Here is a tiny trained network, its code and every weight. The questions are about switching its units off for an input and a target symbol, where a switched-off unit gives its printed mean instead of its output.

import numpy as np


def w(rows, s, z=0):
    codes = np.array(rows[::2]) - 128.0
    scale = np.full(codes.shape[1], s)
    scale[-1] = z or s
    return codes * scale


def norm(h):
    return h / np.sqrt((h * h).mean(-1, keepdims=True) + 1e-5)


def f(y):
    return y / 2 * (1 + np.tanh(0.7978845608 * (y + 0.044715 * y**3)))


def softmax(a):
    e = np.exp(a - a.max(-1, keepdims=True))
    return e / e.sum(-1, keepdims=True)


def log_softmax(a):
    a = a - a.max(-1, keepdims=True)
    return a - np.log(np.exp(a).sum(-1, keepdims=True))


def net(x, mask):
    ids = ['δεζηλμξσφω'.index(c) for c in x.split()]
    T = len(ids)
    res = E[ids] + P[:T]
    r = norm(res)
    for j in range(2):
        rows = slice(2 * j, 2 * j + 2)
        q, k, v = (r @ M[0][rows].T for M in (Q, K, V))
        z = softmax(np.where(np.tri(T) > 0, q @ k.T / 2**0.5, -1e9)) @ v
        o = O[0][rows]
        res = res + np.where(mask[j], z, o[:, -1]) @ o[:, :-1]
    y = f(norm(res) @ A[0][:, :-1].T + A[0][:, -1])
    res = res + np.where(mask[2:6], y, B[0][:, -1]) @ B[0][:, :-1]
    return log_softmax(norm(res)[-1] @ U[:, :-1].T + U[:, -1])


Q, K, V, O, A, B = {}, {}, {}, {}, {}, {}
E = w([
[90,77,113],'δ',
[88,77,113],'ε',
[98,143,154],'ζ',
[90,132,150],'η',
[186,111,76],'λ',
[84,132,152],'μ',
[111,252,170],'ξ',
[85,129,150],'σ',
[148,162,141],'φ',
[86,130,148],'ω',
],0.02)
P = w([
[107,81,130],'0',
[177,121,251],'1',
[89,135,78],'2',
[180,116,207],'3',
[90,143,73],'4',
[162,116,188],'5',
[88,144,66],'6',
[167,125,187],'7',
[102,168,67],'8',
[166,115,196],'9',
[103,169,64],'10',
],0.012)
Q[0] = w([
[155,232,2],'H0',
[174,38,103],'H0',
[3,196,6],'H1',
[220,92,72],'H1',
],0.0077)
K[0] = w([
[247,111,18],'H0',
[72,190,162],'H0',
[161,191,231],'H1',
[155,85,242],'H1',
],0.011)
V[0] = w([
[255,93,49],'H0',
[144,202,126],'H0',
[124,38,112],'H1',
[92,219,157],'H1',
],0.0098)
O[0] = w([
[22,80,156,2],'H0',
[108,86,89,103],'H0',
[128,101,184,83],'H1',
[189,253,73,231],'H1',
],0.011,0.0032)
A[0] = w([
[214,140,243,68],'N0',
[92,224,127,3],'N1',
[222,254,131,85],'N2',
[90,132,19,214],'N3',
],0.0084,0.0056)
B[0] = w([
[2,167,60,199],'N0',
[172,150,92,130],'N1',
[114,94,207,254],'N2',
[114,25,197,222],'N3',
],0.0093,0.0062)
U = w([
[106,71,182,76],'δ',
[107,81,170,30],'ε',
[148,144,145,147],'ζ',
[126,125,148,62],'η',
[44,69,126,206],'λ',
[129,125,154,50],'μ',
[105,190,3,254],'ξ',
[126,119,163,45],'σ',
[142,97,183,68],'φ',
[126,120,163,56],'ω',
],0.017,0.0072)

Each question gives the input, a string of symbols that net reads in full, and the target symbol t.
The units are the heads (2 rows each of Q, K, V and O) and the neurons (one row each of A and B). Each row of codes is followed by its name. A weight is (code - 128) times the scale printed after its matrix; where a second scale follows, it is the last column's (O, A, B and U).
mask holds one flag per unit, heads first, then neurons. A switched-off unit (its flag False) gives its mean, the last column of its rows in O or B, instead of its output. The means were averaged over made-up inputs and are rounded, as every weight is.
A unit's drop is (log p(t) with every unit on - log p(t) with that unit switched off) / (log p(t) with every unit on - log p(t) with every unit switched off).
The circuit of an input: a set's keep is (log p(t) with only the set's units on - log p(t) with every unit switched off) / (log p(t) with every unit on - log p(t) with every unit switched off). Starting from all 6 units, units are removed one at a time, each time the one whose removal leaves the highest keep (on an exact tie, the one counted first), for as long as the keep stays at least 0.8.
circuit, biggest first: the units of the circuit, biggest drop first
top k neurons: the k neurons with the biggest drops, biggest first
which heads matter: for each layer, one digit per head in row order, 1 if its drop is at least 0.15 and else 0, layers parted by /
drop of u: that unit's drop, to one decimal
input ζ ζ ω, target ζ: circuit, biggest first -> [H0, N2]
input ω δ ζ ε ζ, target ζ: circuit, biggest first -> [H0, N2, H1]
input ζ ω φ δ, target ζ: top 2 neurons -> [N3, N0]
input λ φ φ δ λ δ λ λ λ σ, target λ: which heads matter -> 01
input ζ λ φ ε, target ζ: which heads matter -> 10
input ξ φ η, target ξ: which heads matter -> 01
input ξ ω μ, target ξ: circuit, biggest first -> [H1]
input ζ δ φ λ λ δ ω φ δ σ ζ, target λ: drop of N2 -> 0.0
input δ ξ ω, target ξ: drop of H1 -> 4.4
input φ λ μ σ ζ ζ φ σ, target ζ: drop of N2 -> 0.3
input λ μ φ, target λ: drop of H0 -> 1.0
